Below are the code and all the weights of a small trained network. Each question names an input and a class and asks about switching units off, where a switched-off unit gives its printed mean instead of its output.

import numpy as np


def w(rows, s, z=0):
    codes = np.array(rows[::2]) - 128.0
    scale = np.full(codes.shape[1], s)
    scale[-1] = z or s
    return codes * scale


def f(y):
    return np.maximum(y, 0)


def log_softmax(a):
    a = a - a.max(-1, keepdims=True)
    return a - np.log(np.exp(a).sum(-1, keepdims=True))


def net(x, mask):
    res = np.array(x, float).reshape(1, 5) / 4 @ E
    y = f(res @ A[0][:, :-1].T + A[0][:, -1])
    res = res + np.where(mask, y, B[0][:, -1]) @ B[0][:, :-1]
    return log_softmax(res[-1] @ U[:, :-1].T + U[:, -1])


A, B = {}, {}
E = w([
[103,122,115,253,109,190,157,90,162,139,100],'x0',
[112,91,41,145,52,105,133,105,78,130,147],'x1',
[137,192,99,114,169,112,100,211,175,116,48],'x2',
[135,152,101,153,127,195,222,163,153,141,100],'x3',
[148,47,181,170,135,115,60,181,93,126,167],'x4',
],0.014)
A[0] = w([
[143,143,173,138,185,178,124,202,147,149,111,193],'N1',
[118,217,111,78,147,164,149,111,161,121,116,97],'N2',
[166,133,108,102,134,86,107,189,141,140,121,198],'N3',
[126,162,190,143,171,146,130,162,179,99,91,108],'N4',
[117,126,78,162,53,134,152,97,124,133,101,218],'N5',
[138,149,77,125,120,92,167,101,159,147,131,148],'N6',
[131,111,133,96,151,206,135,174,139,160,95,231],'N7',
[124,190,155,151,217,115,91,162,187,122,82,105],'N8',
[92,122,129,205,92,207,148,106,137,152,140,149],'N9',
[136,63,188,129,135,132,101,145,103,133,146,254],'N10',
[103,109,155,197,85,136,148,6,145,133,168,191],'N11',
],0.012,0.0049)
B[0] = w([
[109,158,157,239,111,107,190,157,192,151,217,216],'N1',
[143,173,102,80,145,129,168,88,152,150,114,202],'N2',
[97,182,125,105,121,84,92,200,124,123,144,190],'N3',
[81,125,145,164,109,120,138,82,211,104,131,206],'N4',
[77,88,56,138,112,162,101,156,86,126,104,227],'N5',
[113,132,70,88,92,121,121,93,112,122,103,178],'N6',
[113,142,162,142,102,75,212,117,132,103,122,194],'N7',
[82,171,88,142,124,86,69,140,244,143,139,228],'N8',
[196,106,102,208,157,172,146,113,114,87,54,245],'N9',
[184,124,172,126,140,99,142,125,104,114,239,211],'N10',
[138,53,129,116,187,182,79,41,121,183,100,249],'N11',
],0.011,0.019)
U = w([
[44,115,58,105,24,77,105,159,29,117,96,249],'0',
[89,188,131,172,130,89,122,149,217,124,103,95],'1',
[157,107,207,207,141,149,246,166,140,131,147,10],'2',
[170,133,170,98,142,39,32,250,55,99,169,219],'3',
[134,62,211,127,171,126,36,21,73,168,163,182],'4',
[118,207,82,1,113,111,205,92,113,140,68,137],'5',
[138,98,71,205,136,225,132,97,103,145,27,35],'6',
],0.0095,0.0015)

Each question gives the input, the list of numbers given to net, and the class t.
The units are the neurons (one row each of A and B). Each row of codes is followed by its name. A weight is (code - 128) times the scale printed after its matrix; where a second scale follows, it is the last column's (A, B and U).
mask holds one flag per neuron, in row order. A switched-off neuron (its flag False) gives its mean, the last column of its row in B, instead of its output. The means were averaged over made-up inputs and are rounded, as every weight is.
A unit's drop is (log p(t) with every unit on - log p(t) with that unit switched off) / (log p(t) with every unit on - log p(t) with every unit switched off).
The circuit of an input: a set's keep is (log p(t) with only the set's units on - log p(t) with every unit switched off) / (log p(t) with every unit on - log p(t) with every unit switched off). Starting from all 11 units, units are removed one at a time, each time the one whose removal leaves the highest keep (on an exact tie, the one counted first), for as long as the keep stays at least 0.8.
circuit, biggest first: the units of the circuit, biggest drop first
most important unit: the unit with the biggest drop
top k neurons: the k neurons with the biggest drops, biggest first
drop when u is switched off: that unit's drop, to one decimal
input [4,1,3,-8,-3], class 6: circuit, biggest first : (N1)
input [-8,5,-3,-2,-2], class 3: circuit, biggest first : (N5 N11 N4)
input [-1,6,0,1,-6], class 0: top 4 neurons : (N5 N9 N6 N11)
input [-4,-5,-3,1,6], class 3: circuit, biggest first : (N10 N11)
input [1,5,4,7,5], class 2: circuit, biggest first : (N11 N8)
input [2,-8,0,-4,6], class 1: top 3 neurons : (N8 N9 N4)
input [-7,2,6,4,-3], class 5: top 3 neurons : (N2 N6 N9)
input [-8,8,0,1,-6], class 0: top 2 neurons : (N5 N11)
input [0,4,1,-5,-8], class 5: top 2 neurons : (N2 N9)
input [4,-4,-8,7,4], class 6: top 2 neurons : (N9 N11)
input [5,-8,2,7,3], class 1: top 2 neurons : (N8 N4)
input [-4,4,0,-4,-4], class 0: top 2 neurons : (N2 N11)
input [-8,4,3,-1,-1], class 3: top 2 neurons : (N3 N5)
input [-5,0,5,1,-7], class 5: circuit, biggest first : (N2)
input [3,-5,-2,-2,0], class 4: top 2 neurons : (N11 N7)
input [-6,5,4,3,-1], class 5: drop when N3 is switched off : -0.1
input [-2,8,1,0,-7], class 0: drop when N5 is switched off : 1.2
input [-2,2,0,-5,-5], class 5: drop when N5 is switched off : 0.2
input [-3,2,0,-2,5], class 3: drop when N11 is switched off : 0.1
input [1,-6,-7,3,0], class 4: most important unit : N11
